What each symbol does to the elements:
hp λ rm
hp π zm
hp ξ sg
hp ζ dr
hp ρ rj
jf λ hp
jf π nb
jf ξ fl
jf ζ qf
jf ρ sz
lj λ cc
lj π sj
lj ξ tt
lj ζ dc
lj ρ qf
zh λ zz
zh π sg
zh ξ rj
zh ζ jf
zh ρ jc
jl λ ct
jl π pz
jl ξ tn
jl ζ qd
jl ρ cl
zr λ mn
zr π mq
zr ξ gl
zr ζ lp
zr ρ zg
rm λ rp
rm π hg
rm ξ dp
rm ζ ft
rm ρ cz
cq λ lp
cq π tn
cq ξ cl
cq ζ mm
cq ρ rh
zc λ gs
zc π qm
zc ξ lj
zc ζ sj
zc ρ nb
gs λ qf
gs π ll
gs ξ cc
gs ζ jj
gs ρ zm
zg λ hs
zg π pb
zg ξ jd
zg ζ hb
zg ρ tc
ft λ hj
ft π cc
ft ξ zm
ft ζ zc
ft ρ sg
gf λ mm
gf π zh
gf ξ mp
gf ζ rj
gf ρ zb
dt λ lj
dt π tc
dt ξ cf
dt ζ fr
dt ρ gs
lg λ dz
lg π bb
lg ξ mq
lg ζ ct
lg ρ gl
mm λ jl
mm π zz
mm ξ qc
mm ζ cz
mm ρ bb
cc λ gq
cc π jj
cc ξ zc
cc ζ qm
cc ρ dr
jg λ cq
jg π qc
jg ξ bb
jg ζ gf
jg ρ mq
sg λ dp
sg π dr
sg ξ jf
sg ζ nb
sg ρ rp
hg λ fl
hg π gs
hg ξ ft
hg ζ cc
hg ρ hp
qm λ ll
qm π cd
qm ξ sj
qm ζ zg
qm ρ tt
qg λ mq
qg π jl
qg ξ cq
qg ζ tn
qg ρ dz
gl λ pn
gl π lp
gl ξ pb
gl ζ qg
gl ρ jd
qc λ tn
qc π cz
qc ξ gf
qc ζ zh
qc ρ ct
mn λ jd
mn π rh
mn ξ pn
mn ζ lg
mn ρ hs
rh λ hb
rh π jg
rh ξ lg
rh ζ bb
rh ρ zr
cl λ qg
cl π mm
cl ξ jg
cl ζ qc
cl ρ lg
zb λ bb
zb π jc
zb ξ jl
zb ζ pz
zb ρ cq
hs λ fr
hs π zr
hs ξ cd
hs ζ gl
hs ρ sj
zz λ pz
zz π dp
zz ξ cz
zz ζ hp
zz ρ gf
hb λ gl
hb π cq
hb ξ dz
hb ζ cl
hb ρ mn
tt λ zc
tt π dc
tt ξ dt
tt ζ tc
tt ρ gq
hj λ jf
hj π gq
hj ξ hg
hj ζ gs
hj ρ dp
rj λ cz
rj π jf
rj ξ rp
rj ζ fl
rj ρ pz
sz λ rj
sz π hj
sz ξ rm
sz ζ hg
sz ρ zz
cd λ pm
cd π gl
cd ξ zg
cd ζ pb
cd ρ dc
pb λ zr
pb π qg
pb ξ hb
pb ζ cq
pb ρ nh
lp λ lg
lp π zb
lp ξ qg
lp ζ jl
lp ρ hb
nh λ zg
nh π dz
nh ξ mn
nh ζ rh
nh ρ pm
cf λ tt
cf π fr
cf ξ ll
cf ζ pm
cf ρ cc
zm λ hg
zm π zc
zm ξ dr
zm ζ lj
zm ρ jf
ct λ jg
ct π mp
ct ξ zb
ct ζ jc
ct ρ qg
dz λ pb
dz π cl
dz ξ rh
dz ζ jg
dz ρ pn
nb λ zm
nb π tt
nb ξ qf
nb ζ dt
nb ρ hj
jc λ gf
jc π rp
jc ξ pz
jc ζ sz
jc ρ tn
jj λ cf
jj π hs
jj ξ qm
jj ζ cd
jj ρ lj
ll λ dt
ll π pm
ll ξ jj
ll ζ hs
ll ρ zc
fl λ sg
fl π qf
fl ξ hj
fl ζ gq
fl ρ rm
jd λ cd
jd π hb
jd ξ nh
jd ζ dz
jd ρ fr
rp λ zh
rp π fl
rp ξ sz
rp ζ hj
rp ρ qd
pz λ mp
pz π sz
pz ξ qd
pz ζ rm
pz ρ mm
mq λ rh
mq π ct
mq ξ lp
mq ζ zb
mq ρ pb
qd λ jc
qd π rm
qd ξ zz
qd ζ dp
qd ρ qc
dp λ sz
dp π ft
dp ξ hp
dp ζ zm
dp ρ zh
dc λ qm
dc π jd
dc ξ tc
dc ζ nh
dc ρ cf
dr λ ft
dr π lj
dr ξ nb
dr ζ tt
dr ρ fl
pn λ nh
pn π lg
pn ξ zr
pn ζ mq
pn ρ cd
sj λ jj
sj π zg
sj ξ dc
sj ζ jd
sj ρ dt
fr λ dc
fr π mn
fr ξ pm
fr ζ pn
fr ρ jj
tn λ zb
tn π qd
tn ξ mm
tn ζ zz
tn ρ jg
mp λ qc
mp π rj
mp ξ jc
mp ζ rp
mp ρ jl
cz λ qd
cz π hp
cz ξ zh
cz ζ sg
cz ρ mp
qf λ dr
qf π dt
qf ξ gq
qf ζ cf
qf ρ hg
gq λ nb
gq π cf
gq ξ gs
gq ζ ll
gq ρ ft
pm λ tc
pm π pn
pm ξ hs
pm ζ zr
pm ρ qm
tc λ sj
tc π nh
tc ξ fr
tc ζ mn
tc ρ ll
bb λ cl
bb π gf
bb ξ ct
bb ζ mp
bb ρ lp

The rows follow the links: the fewer symbols apart two elements are, the more alike their rows tend to be.

Each row is also shifted at random along 4 hidden directions that mean nothing.

Some elements, each with a row of numbers:
ll	[ 32 -31  15  19  -4   4 -12  28  13  -3 -21   1   7   3 -14  14  -3  15 -16  -9   0   5   5 -10  23  -7  12]
rp	[-44  16   3  -8 -13  -5  11   0 -26  -4  15   7  -3 -13  -6  -4  -7 -27  -4   9   2   1  13  -6  -8  14  13]
cc	[ 18 -21  20  17  24  10 -10  29  -1  12 -14   2   9  -4 -14  -9   2  -4 -22   4   1   9  16 -17   6   4  20]
jj	[ 19 -29  16  17 -41  19  -6  28  18 -37 -25   2  12   3  -7  16   8  19 -12  -4 -14   7   1  -8  27  -7  11]
jl	[-23  25 -19 -18   5  12   7 -30  -8  -8  20   1 -17   2   9 -11  18 -10  19   4  -9 -11  -9  13 -21   0 -14]
lg	[-18  13 -17 -10  -8   5   4 -25  19 -11  -1 -10   2  11  25  -4   9  24  23   0  -9  -5 -22  17  -9  -8 -27]
pz	[ 40  33  -5 -18 -25 -13  20 -19 -28  -8  35   9 -10  -6  -2  -1 -10 -40   1   6   5  -2   5   8 -16  16   1]
mp	[-36  22 -13 -17 -18 -13  12 -21 -19  -6  22   5 -14  -7   0   7  -4 -19  12  -1   3  -9  -1   5  -7   4  -3]
sg	[ -2  10  15  -2 -29  -1  12  12 -27 -15  12  11   4 -13 -12  -1  -8 -32 -17  10   0   8  19 -11   0  18  21]
pm	[  9 -14   4  12  29   7 -11   9  27  17 -25 -13  19  11  16 -14   3  33  -1   2  -1   9  -9   1   1  -7 -10]
dt	[ 22 -17  23  16 -13  22  -3  28   9 -17 -19  -1  21   1   1 -10   8  10 -19  10 -11  15   8 -10   8   4  12]
gq	[  1 -22  20  15 -16 -12  -4  32  -5   2 -13   5  11 -10 -18  15 -19  -4 -21  -2   9  10  16 -17  22   4  23]
zz	[  0  29  -4 -15   5 -29  13 -14 -27  23  27   5  -5  -9  -3  -4 -23 -33   1   5  19   0   8   1 -14  15   3]
qg	[ 10  16 -19 -14  -7   6   6 -30   9 -12  11  -3 -11  10  15   0  13   8  21  -4  -8 -10 -18  18 -11  -8 -24]
pb	[ 10  -5 -14  -3 -20   5  -2 -15  25 -19  -8  -6  -3  12  12  13   9  27  18 -10  -8  -7 -21  14   7 -15 -21]
jg	[ -6   4 -26 -13  -6  22  -2 -28   1 -27  14   7 -34   7  -5  12  33  -2  21 -13 -17 -24 -13  13  -5 -16 -14]
hb	[ 28  -1 -16  -5  -4 -19  -2 -17  21   7  -3  -7  -3  11  11  16  -9  24  17 -15   8  -6 -20  15   6 -13 -22]
zr	[ 14  -1 -11   0  37  11  -8 -14  26  14 -12 -13   4  15  21 -17  15  29  14   0  -5  -2 -18  12 -12 -11 -23]
qc	[  0   6 -23 -14  24  -9  -4 -24 -18  14  25  12 -40  -2 -21  16   7 -24  13 -18   6 -25   0   3  -5 -10  -2]
pn	[ 33   1  -4  -1 -25   4   3  -8  26 -19 -10 -10  14  14  22   2   3  29  11  -1  -7   4 -19  15   3  -7 -21]
mm	[ -1  28 -16 -18  11  -9  10 -29 -15  10  26   2 -15   0   6  -8   0 -20  14   2   4  -9  -4  11 -20   4 -11]
hg	[ -5  -6  17   7  -5 -26   2  23 -20  18   2   7   7 -13 -19  10 -29 -21 -20   0  18   9  19 -17  12  12  24]
bb	[  7  26 -20 -17  12  11   8 -34  -2  -4  20  -1 -14   6  15 -16  18  -7  18   4  -9  -9 -12  16 -25   0 -20]
jc	[-62  18 -11 -15 -55 -20  16 -15 -18 -26  16   6  -9 -10  -2  23 -13 -14  13  -3   3  -8  -2   5   7   4   0]
sj	[ -5 -25  11  17  26   1 -14  21  23  19 -29 -11  17   5   4  -3  -4  31  -7  -2   4   9  -2  -8  11  -8   0]

In each set, the symbols that take the first to the second take the third to the fourth, perhaps in another order. Give the fourth.
Answer with the element's name.
[ 36 -10  14  13  20  22  -7  14  21   3 -20 -10  23   9  15 -25  12  22  -9  11 -10  15  -3  -1  -5   1  -4]
: [ 13 -19  12  16  33   9 -12  19  21  18 -26 -11  19   7   8 -15   3  26  -8   4  -1  11  -1  -6   2  -4   0]
:: [-22  19  -9 -13   8   2   6 -15 -25   2  24   9 -21  -7 -10  -4   7 -29   5   2  -1 -10   7   0 -15   6   4]
: pz

[ 17  12 -23 -13  14 -34   1 -29   6  26  14  -4 -15   7   4  16 -17   6  20 -17  18 -13 -16  16  -2 -10 -21]
: [ -6  32 -10 -20 -38   5  19 -23 -19 -30  27   5  -8  -4   8  -3   7 -25  10   9 -10  -5  -2  11 -15  10  -6]
:: [-33 -22  18  15  -1   0  -8  32  -6   3 -16   4   8 -10 -16   7  -9  -1 -19   0   3   7  16 -19  18   2  24]
: jj

[ 12  12 -22 -14 -20  -7   6 -27   6 -14  13   0 -16   7   6  15   4   4  20 -12  -3 -14 -17  18  -1 -10 -20]
: [ -5   8 -26 -13  25 -16  -4 -29  -1  19  16   1 -29   5  -4  12   1  -3  21 -17   9 -20 -11  12  -7 -13 -16]
:: [ -6  18  19   1   8   0  10  14 -24  12   8   2  19 -12   2 -28 -10 -27 -19  24   4  17  20 -12 -17  25  17]
: ft

[  3  42  -3 -20 -19  -3  23 -21 -25  -9  30   3   3  -6  12 -19  -4 -32   3  18  -1   4   4   8 -26  21  -4]
: [-69  14  -1  -9  -4 -28   8  -3 -24  17  12   2  -2 -14  -6   5 -23 -19   0   4  16   0  10  -7  -1  10   9]
:: [ -6 -34  14  20  14  11 -16  29  14   4 -27  -1   7   1 -11   5   5  19 -14  -5  -3   5   5 -14  19  -8  13]
: dc

[ -9  19  13  -5 -36 -21  19   8 -28  -5  16   7  11 -15  -4   1 -27 -31 -12  13  11  11  16  -7  -1  22  16]
: [  4   1  27  12   4 -11   4  26   6  20 -19 -12  45  -3  18 -24 -25  11 -20  22  10  30   9 -10  -2  18   8]
:: [ 24   9 -25 -14  26 -33  -3 -30  -6  31  23   4 -32   3 -11  22 -14 -11  18 -23  20 -22  -9  11  -2 -11 -13]
: sz

[ 14   7  15   1  18  -5   4  12 -27  19  13   8   1 -12 -14 -14 -10 -34 -19  10   9   7  22 -13  -9  17  21]
: [-24 -17  18  13   0   0  -5  29 -11   3 -10   6   5 -11 -19   4  -7 -10 -20   2   3   7  19 -19  13   5  25]
:: [ -8  36 -14 -20  -3  -5  15 -31 -12   0  25  -1  -4   1  17 -15   1 -15  15  10  -1  -4  -7  14 -25   9 -15]
: pz

[  4  -6  23   9 -15   7   3  27 -14 -10  -4   6  14 -10 -11  -6  -5 -16 -22  11  -1  13  19 -15   5  14  23]
: [-22   0  23  11  40  -1  -1  23 -10  34 -10  -6  25  -8   4 -33 -10  -7 -20  21   8  20  18 -17 -12  18  16]
:: [ 38  -4 -18  -5 -16  -1  -3 -19  19 -16   2  -1 -14  12   2  21   8  17  18 -18  -4 -14 -20  16   8 -17 -19]
: rh

[-37 -16  20  14   5  20  -6  29  -8  -4 -14   4   9  -9 -11 -11   7  -5 -18  10  -7  10  17 -19   5   6  23]
: [ 10 -17  23  16  -1  15  -5  31  -4  -5 -13   5  12  -5 -12  -6   3  -5 -22   7  -5  11  16 -16   8   6  21]
:: [-30 -46  13  23  -7   4 -20  37   5  -7 -26   8  -6  -6 -30  30   0  11 -16 -17   0  -3  12 -21  36 -14  25]
: dt

[  3 -17  20  17  26  34 -10  26   7   0 -21  -3  18   1   1 -27  20   9 -18  14 -14  14  10 -13  -4   4  13]
: [ -7 -14  24  15  -8  14  -1  30   6  -7 -21  -4  27  -3   5 -14   0  10 -18  14  -7  18  10 -13   6   8  13]
:: [ 48   0   4   5   1  28   0  -1  26 -15 -14 -11  20  14  24 -22  19  24   2  11 -16  11 -13  10 -10  -2 -17]
: cd

[ 53  -3   8   8  -2  19   0   4  25 -11 -15 -11  24  13  22 -19  10  25  -3  10 -12  14 -10   7  -6   0 -12]
: [ 11   6 -16  -6   0  -4   0 -21  21   0  -2  -9  -1  12  18   3   3  24  19  -6  -1  -5 -21  16  -3 -11 -24]
:: [ 61   3  -3   1   7 -11   1  -9  25  12  -6 -12  15  15  20  -3 -10  23   7  -2   7   7 -16  14  -3  -4 -21]
: qg

[ 46 -12  -7   4  -9   6  -5  -5  26 -12 -10  -5   0  15   8  10   8  25   8 -11  -6  -4 -16  12   8 -13 -16]
: [-14   7 -21 -10 -11   3   1 -25  15 -14   1  -5  -9   9  15   8  11  20  24  -7  -7 -11 -21  16  -1 -13 -23]
:: [-10  25 -18 -18 -43  25  16 -30   5 -48  12  -1  -4   7  22  -6  26   4  22   7 -23  -7 -18  19 -14  -2 -22]
: gf

[ 13  16 -19 -13  -6 -32   6 -27  12  15   8  -8  -1   7  17  12 -20  14  21  -9  15  -5 -20  19  -2  -6 -25]
: [  0  21 -21 -17  -8 -11   8 -31  -1  -3  18  -1 -13   4  10   5   0  -3  20  -4   2 -12 -14  16  -9  -4 -19]
:: [ 61  -7   4   7  28  -7  -7   1  25  24 -13 -12  17  13  15 -10  -7  25  -2  -1   7   9 -11   6  -2  -4 -15]
: pn

[-40   1 -28 -12  18   9  -8 -27  -4  -3  14   7 -40   2 -11  13  24  -4  22 -17  -7 -27  -9   8  -4 -18 -10]
: [-77  21 -11 -14  -9 -13  10 -16 -19   2  15   2  -8 -11   2   1  -7 -13  11   4   5  -6   1   1  -8   6   0]
:: [-11 -18  16  11 -24 -14  -3  28 -17  -3  -3  11  -3 -14 -28  23 -18 -18 -19  -7  10   2  20 -18  23   4  28]
: zc

